M =
[[130 132 115 129 139 139 132 132 107 131 115]
 [136 144 146 143 117 121 119 123 115 135 145]
 [137 146 141 144 121 126 124 126 106 132 141]
 [128 130 112 127 138 137 136 132 107 127 112]]
Rows and columns are numbered from 1.
Report the entry in row 3 and column 1.
Answer: 137
The entry in the bottom-left corner is 128
Report the entry in row 1 and column 3.
Answer: 115
Report the entry in row 3 and column 2.
Answer: 146
Report the entry at row 1, column 2.
Answer: 132
The entry directly above 119: 132
The top-right entry -> 115
Report the entry directly below 117.
Answer: 121
Report the entry in row 2 and column 1.
Answer: 136
The entry just right of 135 -> 145

Read these off the grid that follows. Rows and columns are numbered from 1.
1) Find the entry in row 2 and column 2.
2) Find the entry in row 3 and column 1.
3) Find the entry at row 1, column 3.
4) Find the entry just right of the centre entry.
5) Find the entry directly above 136.
6) Find the entry directly above the smallest entry.
7) Find the entry at row 1, column 2.
8) Find the entry in the top-right corner.
[[116 109 114 149 129 150 129 124 110 126 138]
 [135 131 131 107 130 117 132 120 121 118 129]
 [133 128 123 111 134 108 127 121 141  99 128]
 [138 134 121 126 139 134 135 127 133 126 128]
 [112 119 109 128 137 134 133 127 121 102 132]
 [129 139 137 120 120 137 123 130 146 140 136]
 [120 151 125 146 121 121 147 114 121 120 133]]
1) 131
2) 133
3) 114
4) 135
5) 132
6) 118
7) 109
8) 138

[[139 144 141 132 120 112 128 127 119 132 125]
 [146 138 145 131 113 114 121 133 126 131 129]
 [127 116 132 132 116 101 131 138 131 139 139]
 [137 126 138 133 113 106 130 136 123 139 136]
 [128 117 137 123 130 108 127 144 132 128 140]
 [136 125 138 128 119 117 121 137 135 128 133]
 [134 128 134 128 124 118 131 133 119 134 134]
 [118 123 132 118 150 117 131 138 129 120 134]
 [128 111 134 129 119 103 129 143 134 136 142]]
The last entry, reading row by row is 142
The first entry, reading row by row?
Answer: 139
The fourth-last entry, reading row by row -> 143
The entry directly below the largest entry is 119
The 3rd entry on the main diagonal is 132
The largest entry?
Answer: 150
The top-right entry: 125
The entry directly below 108: 117
The first entry of the largest entry's row -> 118
The largest entry in the first row?
Answer: 144
The entry just left of the centre entry?
Answer: 130
The entry just left of the largest entry?
Answer: 118
The second-last entry, reading row by row is 136
The entry directly below the smallest entry?
Answer: 106
The entry at the centre is 108
The fourth entry, reading row by row?
Answer: 132
The entry just right of the smallest entry -> 131
The entry directly above 145 -> 141
The 2nd smallest entry?
Answer: 103
The entry just right of the centre entry?
Answer: 127
The entry just left of 135 -> 137
The top entry of the column that holds the largest entry?
Answer: 120
The last entry in the row that holds the largest entry: 134
The second largest entry?
Answer: 146
The second entry on the diagonal from the top-right corner: 131
The 2nd entry on the main diagonal?
Answer: 138
The third entry from the end, reading row by row?
Answer: 134
The entry directly below 146: 127
The entry just right of the largest entry?
Answer: 117

Questions about the grid below.
1) Report the entry just left of 154.
2) Report the maximum.
((132, 121, 131, 129, 130, 131, 126, 131, 131, 128, 137, 119, 130, 131), (111, 154, 108, 119, 109, 155, 117, 103, 108, 114, 110, 131, 112, 128), (129, 135, 131, 130, 131, 109, 134, 128, 130, 133, 126, 145, 131, 133), (135, 121, 129, 131, 130, 134, 124, 127, 132, 127, 144, 117, 131, 135), (134, 137, 127, 131, 128, 125, 123, 116, 130, 128, 150, 132, 130, 152), (129, 122, 130, 128, 129, 133, 127, 132, 129, 128, 128, 121, 128, 124), (128, 130, 128, 127, 127, 132, 124, 126, 128, 127, 132, 125, 127, 134), (129, 123, 126, 126, 126, 145, 120, 126, 127, 124, 135, 112, 126, 130))
1) 111
2) 155

W =
[[119 130 120 146 120 129 129 120]
 [130 126 120 118 122 122 138 136]
 [130 132 140 124 120 121 132 111]
 [129 126 130 125 120 122 134 115]
 [120 122 120 150 128 136 122 116]
 [137 118 143 113 126 122 132 102]
 [128 126 126 125 120 122 135 121]
 [123 135 115 131 121 124 135 145]
 [130 124 125 119 122 122 136 126]
 [122 130 110 133 120 125 137 143]
 [129 110 108 121 135 132 131 143]
 [136 107 132 114 131 127 130 107]
 [133 118 126 114 124 122 136 122]
 [123 136 123 135 118 124 134 131]
 [130 141 144 124 120 120 131 117]]
What is the first entry in the row that holds the largest entry?
A: 120
What is the entry directly below the largest entry?
A: 113
The last entry, reading row by row -> 117
What is the 5th entry from the end, reading row by row?
A: 124
What is the entry in the bottom-left corner?
A: 130
What is the largest entry in the first column?
A: 137
What is the smallest entry in the first column?
A: 119
What is the second entry on the diagonal from the top-right corner?
A: 138
What is the 4th entry from the end, reading row by row?
A: 120
What is the 3rd entry on the main diagonal?
A: 140
What is the largest entry in the last column?
A: 145
The entry directly above the largest entry is 125
The top-right entry -> 120
What is the 2nd entry, reading row by row?
A: 130
What is the entry directly above 144?
A: 123
What is the second largest entry?
A: 146
The last entry of the largest entry's row -> 116
The entry directly below the smallest entry -> 121
The second entry on the main diagonal -> 126
What is the smallest entry in the last column?
A: 102
The 3rd entry on the diagonal from the top-right corner -> 121
